Rows lie near named flat spaces through zero. A row that begins with a name and a colon came from that space; any other row is followed by the name of its block's space that it lies nearest.
rimaz-tefik: 19	-18	17	-15	0	15	11	2	-2	-16	11	-20	7	-21	-3	-5	-3	40	-46	15	29	20	-14	-36	16	-11	-23	4	-9	23	21	-18	-15	21	-10	-4	-3	4	-28	18	13	-3	-6
zupa-zada: 2	7	-2	-8	7	8	-1	13	12	-20	12	1	3	0	-7	21	14	9	7	4	0	6	7	12	-5	7	-2	13	4	18	-11	-10	6	13	-4	5	4	5	7	4	-4	19	5
koto-fiv: 11	7	-1	3	-4	1	-8	-10	-2	5	-7	-3	6	-4	-7	1	-2	10	-6	-3	0	4	-6	-10	-18	13	0	4	13	-1	3	7	8	-5	17	10	4	-6	0	10	0	11	7
komi-mami: -13	-7	-3	-1	8	1	-1	7	-11	22	6	0	-4	-15	-1	-3	3	-17	-6	22	-2	-6	-1	-22	2	8	-4	-5	-12	3	12	19	10	-19	-5	16	7	12	-1	-9	-2	7	14
-4	-7	11	-7	-4	21	12	-9	3	-13	0	-12	5	-4	-1	5	2	10	0	27	-9	3	-6	-8	16	11	-9	10	17	-1	-8	-4	-1	6	-13	-11	6	10	-3	-12	22	-1	-5 => koto-fiv
koto-fiv: 2	-14	3	-11	3	2	16	-2	7	-8	-3	5	-3	14	3	-8	-2	-9	22	13	-9	7	9	4	11	-11	4	-7	-12	-6	-9	-2	-1	17	-17	-5	-8	18	12	-14	7	-14	0
rimaz-tefik: 7	5	7	5	0	-2	1	1	9	3	9	0	-1	-4	1	0	-4	11	-11	-2	6	0	-2	-11	-4	-10	-1	1	-2	-6	4	-2	-4	7	7	9	2	7	-5	8	11	-1	5
-1	-1	13	3	1	10	7	-6	-14	4	-11	3	14	-12	4	4	-15	-1	12	9	0	-10	2	-2	10	0	-6	7	4	-8	-1	4	-4	-10	-1	-1	-3	4	9	1	13	4	0 => koto-fiv
8	0	-3	0	5	7	12	-2	-1	3	2	-6	-1	0	10	3	7	11	-16	14	0	1	-3	-8	1	-3	-15	-2	-4	14	3	-5	-4	3	2	-5	-5	-6	-5	4	-2	6	-11 => rimaz-tefik
komi-mami: 0	9	2	-8	9	13	-13	-10	-3	-7	-2	-5	-4	14	-5	-10	1	-14	15	9	5	17	-2	3	-12	0	2	3	5	5	5	-8	-8	0	6	-14	4	-5	-2	2	3	1	9
-12	3	7	-6	0	7	-11	15	-19	13	14	7	-13	16	4	-13	7	-6	7	11	2	4	-12	0	-6	8	-9	-5	-5	8	-3	0	5	-18	-17	-2	3	18	8	4	-4	9	24 => komi-mami
13	1	4	-7	-13	7	-7	-3	-6	4	2	4	3	-3	-1	0	6	-6	6	-5	-7	17	-10	-2	5	2	-2	-3	14	1	-4	-7	-15	5	-15	-1	-3	9	16	5	4	4	1 => komi-mami
-6	-1	4	4	-6	-11	0	-4	-5	3	-6	-7	1	2	8	-12	-2	-2	-7	0	-5	-5	-9	-4	5	-1	-2	-4	10	-6	11	6	-3	-14	2	-10	-1	-6	-6	-2	6	-9	0 => zupa-zada
mor-sola: 8	-8	-6	-2	3	4	6	1	-4	3	-5	4	-10	-1	15	3	-16	0	13	9	14	-9	1	-1	-5	4	-1	15	14	0	13	2	-7	-3	-5	6	8	-3	-5	-1	-4	3	4
2	-7	-14	1	-2	15	-3	-7	1	5	-6	-2	-9	7	3	-6	3	-13	13	20	5	6	16	10	10	4	4	-10	0	-4	-6	-4	-15	13	-14	2	-6	-17	20	-2	-4	-10	10 => koto-fiv
zupa-zada: -2	6	-4	7	-4	1	-9	-3	-10	6	-3	-2	-7	7	14	-17	-18	-9	4	-18	2	-17	-2	-4	2	4	-3	-9	-6	-13	14	15	0	-21	13	-12	-7	0	-16	-3	3	-10	3
nuti-ral: -3	1	3	6	2	1	7	8	4	-17	-4	4	6	-1	2	2	4	-11	-12	-4	-1	15	-6	7	1	7	2	1	-5	-17	4	-7	1	6	3	-8	12	-15	-5	-7	6	-16	7
5	21	7	-8	0	-1	4	-4	-5	-3	7	10	-11	2	2	4	-7	9	11	-6	1	20	-12	6	2	-9	-8	1	12	-10	6	-18	-19	2	-5	-5	-3	-4	7	9	-2	-4	-3 => komi-mami
5	-14	-1	-1	3	0	4	-2	-9	15	1	0	-4	-1	11	6	-14	-2	14	0	-9	-9	-2	5	4	9	-2	11	4	5	-5	8	-7	-13	-2	3	9	-10	0	5	8	6	8 => mor-sola
2	-9	8	-4	-8	2	4	-11	6	-2	-4	-6	-2	7	5	-2	-2	-7	6	2	0	18	-11	4	5	-4	2	2	-7	-3	-6	-7	6	2	-13	3	-2	3	4	-1	2	0	6 => koto-fiv
6	-3	0	-7	8	2	9	-9	-7	17	2	-6	-20	-3	14	13	16	-1	20	16	-17	7	5	-3	-6	5	9	-3	-18	-10	-7	13	-14	-12	4	10	-8	-5	-11	-8	7	1	-1 => nuti-ral
7	-1	6	3	1	14	9	-7	5	2	3	2	4	-4	-1	-4	9	14	-20	-3	-2	8	-3	-17	4	1	0	5	-2	14	8	-7	-3	4	-4	-6	-6	6	-8	7	3	-9	-6 => rimaz-tefik
13	3	-3	7	-10	-12	7	-10	-4	10	-5	2	9	10	-10	-6	1	7	6	-5	-8	0	15	-10	3	-2	-2	1	2	10	-15	-3	1	-1	1	-10	-23	7	9	2	2	19	0 => nuti-ral
-5	7	1	15	-2	-6	0	-9	7	-7	-8	-5	5	-10	-7	-8	10	4	4	5	8	-25	9	2	3	-1	4	-1	2	10	10	-1	0	4	14	0	4	-14	-7	0	3	2	-19 => komi-mami
-3	9	7	4	-13	11	0	-5	4	-4	2	12	13	5	11	7	-6	24	5	-17	-11	20	-22	12	2	-4	-2	6	9	1	-12	-28	1	-6	10	-17	0	19	-4	-19	-9	-31	-7 => komi-mami
4	-5	-5	-16	3	-6	7	10	5	-4	-8	-8	-14	-14	3	-2	-7	1	-13	5	0	-10	8	3	-5	-1	-2	-8	-5	-13	-3	6	2	3	-18	9	-3	-13	4	16	0	7	3 => komi-mami
6	-10	1	-7	-9	9	1	0	4	-2	8	-4	3	-12	-1	-5	-4	11	-22	10	12	2	-1	-16	8	-7	-4	3	-4	8	0	3	-4	4	0	2	-1	3	-16	7	-3	1	-6 => rimaz-tefik
5	-5	9	-12	10	10	4	10	9	-10	18	7	5	-1	-13	20	19	13	10	15	9	14	17	15	-2	-3	3	13	4	27	-29	-11	5	28	-3	21	15	5	17	8	-9	32	2 => zupa-zada
-12	7	5	-1	-1	3	-5	0	-4	2	2	3	-1	-1	-3	-1	7	-1	3	-2	-7	6	-7	-4	-9	0	-2	5	7	0	-1	-4	-2	-5	17	-10	-1	12	-6	0	2	-9	-8 => komi-mami
mor-sola: -2	-29	7	15	12	5	14	-13	-15	20	-8	-6	8	-13	15	16	-8	-14	-4	-7	-22	-13	18	8	2	-15	12	4	-1	-1	15	-3	-1	20	-3	17	12	3	17	-21	11	-18	11
0	-3	-7	3	-2	-10	6	25	2	-5	-10	11	5	-1	-5	-1	9	5	-9	0	-9	0	-13	9	3	-5	2	5	-6	2	11	16	12	7	18	3	2	7	-32	18	-3	2	-15 => koto-fiv
-18	-2	6	5	4	20	-9	-13	6	-4	2	8	8	2	-11	-11	4	-5	16	2	-9	-4	-2	-10	5	11	14	19	3	2	5	-2	2	-5	29	-14	-3	11	-2	-15	-3	-13	-3 => komi-mami
11	-16	7	2	5	5	-23	-8	-1	15	6	0	-8	2	-3	-8	5	-1	-1	-14	-15	0	9	10	0	5	1	-4	5	8	20	-1	8	12	4	12	5	5	8	-13	-6	-13	5 => mor-sola
7	0	-12	-12	-1	1	-14	-4	12	2	23	3	-19	11	-2	-14	-1	-6	15	-5	-3	8	19	-11	2	21	8	10	18	6	4	3	6	-7	-12	-9	-17	-8	-1	20	4	0	10 => mor-sola
-9	13	-12	13	1	2	-4	-5	2	10	5	3	2	10	7	-5	-6	-28	28	-14	-9	-16	-1	22	-16	9	9	-8	5	-16	-17	10	9	-10	3	3	1	8	23	-13	-15	-2	13 => rimaz-tefik
-3	-3	1	3	-3	-13	-4	-13	0	6	-13	-8	-5	1	8	-18	-6	-8	6	-13	-7	-8	-6	-12	-2	-7	1	-6	-7	-23	18	12	0	-21	7	-3	0	7	-7	-11	17	-21	2 => zupa-zada
-11	4	-22	-1	-2	3	30	6	0	-6	0	3	8	-7	12	10	-1	-1	5	11	-2	-4	-3	4	2	-9	8	0	-22	-7	-9	3	-13	-7	-2	-8	0	11	4	5	4	22	-15 => mor-sola
-22	25	-36	10	10	-20	-6	-1	0	11	-17	27	-1	24	3	-17	-13	-52	65	-19	-28	-16	6	53	-26	22	21	-13	12	-35	-22	18	21	-24	10	1	11	4	32	-24	-14	-2	0 => rimaz-tefik
-12	0	3	10	13	18	14	-19	4	-16	4	-14	8	13	2	-10	6	-5	21	-5	-1	7	2	-12	-11	6	2	-2	-4	9	-8	-10	-11	10	26	-22	8	-12	-4	-8	9	-10	10 => komi-mami
-5	2	0	-12	-3	4	-6	8	-23	9	6	5	-5	17	-2	0	5	0	-5	10	-9	27	-10	-1	-9	-3	-2	1	-4	5	-13	-5	-4	-18	-19	-11	-2	18	15	5	-5	-5	11 => komi-mami
12	-4	1	7	0	-14	2	-6	3	-2	-11	-9	-9	9	4	-1	-5	7	-6	-5	-6	3	18	3	0	-6	-2	10	2	3	5	-6	-13	-5	3	3	-4	11	-5	-1	1	5	-14 => nuti-ral
10	21	-8	-2	-8	-10	-2	-6	-20	6	3	4	-8	-3	-1	-16	-5	1	-9	11	4	-9	-14	-13	10	-2	-3	-2	-6	8	20	8	3	2	-1	13	-12	4	2	18	1	-2	-13 => komi-mami
